Here is a tiny trained network, its code and every weight. The questions are about switching its units off for an input and a class, where a switched-off unit gives its printed mean instead of its output.

import numpy as np


def w(rows, s, z=0):
    codes = np.array(rows[::2]) - 128.0
    scale = np.full(codes.shape[1], s)
    scale[-1] = z or s
    return codes * scale


def norm(h):
    return h / np.sqrt((h * h).mean(-1, keepdims=True) + 1e-5)


def f(y):
    return y / 2 * (1 + np.tanh(0.7978845608 * (y + 0.044715 * y**3)))


def log_softmax(a):
    a = a - a.max(-1, keepdims=True)
    return a - np.log(np.exp(a).sum(-1, keepdims=True))


def net(x, mask):
    res = np.array(x, float).reshape(1, 5) / 4 @ E
    u = 0
    for l in range(3):
        y = f(norm(res) @ A[l][:, :-1].T + A[l][:, -1])
        res = res + np.where(mask[u : u + 4], y, B[l][:, -1]) @ B[l][:, :-1]
        u += 4
    return log_softmax(norm(res)[-1] @ U[:, :-1].T + U[:, -1])


A, B = {}, {}
E = w([
[75,84,163,87,98,168],'x0',
[222,87,59,106,250,59],'x1',
[164,212,46,143,193,254],'x2',
[128,74,138,204,152,167],'x3',
[39,173,187,125,135,120],'x4',
],0.0078)
A[0] = w([
[141,120,213,77,59,107,108],'0.n1',
[108,255,172,101,152,245,27],'0.n2',
[113,160,141,57,138,162,189],'0.n3',
[93,162,116,129,145,154,3],'0.n4',
],0.0094,0.0014)
B[0] = w([
[33,82,192,17,87,110,211],'0.n1',
[73,241,16,184,210,215,254],'0.n2',
[18,140,143,200,145,150,163],'0.n3',
[107,169,110,254,214,155,140],'0.n4',
],0.0065,0.0055)
A[1] = w([
[174,120,102,124,141,77,54],'1.n1',
[169,137,137,139,77,195,47],'1.n2',
[253,98,137,107,254,79,56],'1.n3',
[103,129,103,35,109,194,2],'1.n4',
],0.0069,0.002)
B[1] = w([
[121,26,88,176,195,174,146],'1.n1',
[152,134,101,171,27,187,118],'1.n2',
[136,75,103,228,116,81,253],'1.n3',
[244,113,107,169,61,120,129],'1.n4',
],0.011,0.0048)
A[2] = w([
[200,64,157,136,70,202,155],'2.n1',
[254,72,104,178,157,78,178],'2.n2',
[152,132,88,172,35,158,1],'2.n3',
[194,81,122,181,218,107,39],'2.n4',
],0.0095,0.00083)
B[2] = w([
[196,180,137,70,131,130,148],'2.n1',
[164,57,77,146,139,44,254],'2.n2',
[211,66,188,95,162,167,140],'2.n3',
[75,84,2,129,89,64,235],'2.n4',
],0.0086,0.0076)
U = w([
[216,113,167,118,98,217,14],'0',
[74,209,76,178,195,219,227],'1',
[220,113,149,45,110,115,4],'2',
[31,97,246,48,77,49,205],'3',
[146,36,19,174,169,37,179],'4',
],0.014,0.0042)

Each question gives the input, the list of numbers given to net, and the class t.
The units are the neurons (one row each of A and B). Each row of codes is followed by its name. A weight is (code - 128) times the scale printed after its matrix; where a second scale follows, it is the last column's (A, B and U).
mask holds one flag per neuron, layer by layer. A switched-off neuron (its flag False) gives its mean, the last column of its row in B, instead of its output. The means were averaged over made-up inputs and are rounded, as every weight is.
A unit's drop is (log p(t) with every unit on - log p(t) with that unit switched off) / (log p(t) with every unit on - log p(t) with every unit switched off).
The circuit of an input: a set's keep is (log p(t) with only the set's units on - log p(t) with every unit switched off) / (log p(t) with every unit on - log p(t) with every unit switched off). Starting from all 12 units, units are removed one at a time, each time the one whose removal leaves the highest keep (on an exact tie, the one counted first), for as long as the keep stays at least 0.8.
circuit, biggest first: the units of the circuit, biggest drop first
most important unit: the unit with the biggest drop
k most important neurons: the k neurons with the biggest drops, biggest first
k most important neurons of layer l: the k neurons of layer l with the biggest drops, biggest first
drop when u is switched off: that unit's drop, to one decimal
input [-2,1,5,-3,-3], class 1: most important unit	0.n2
input [0,-2,5,5,-7], class 0: circuit, biggest first	1.n2, 2.n3, 1.n3, 2.n4
input [8,5,-8,3,-2], class 3: circuit, biggest first	0.n1, 1.n3, 2.n2
input [4,7,-8,7,8], class 3: 2 most important neurons of layer 2	2.n2, 2.n4
input [-1,-8,4,7,-8], class 0: circuit, biggest first	2.n3, 2.n4
input [5,8,4,-6,6], class 1: 2 most important neurons	0.n3, 2.n2
input [8,1,-3,3,-6], class 2: 2 most important neurons of layer 2	2.n1, 2.n4
input [-2,-7,1,-8,5], class 1: drop when 0.n2 is switched off	0.9
input [-6,-5,-4,-8,-5], class 3: drop when 0.n4 is switched off	0.0
input [6,1,2,-8,1], class 1: drop when 0.n2 is switched off	0.1
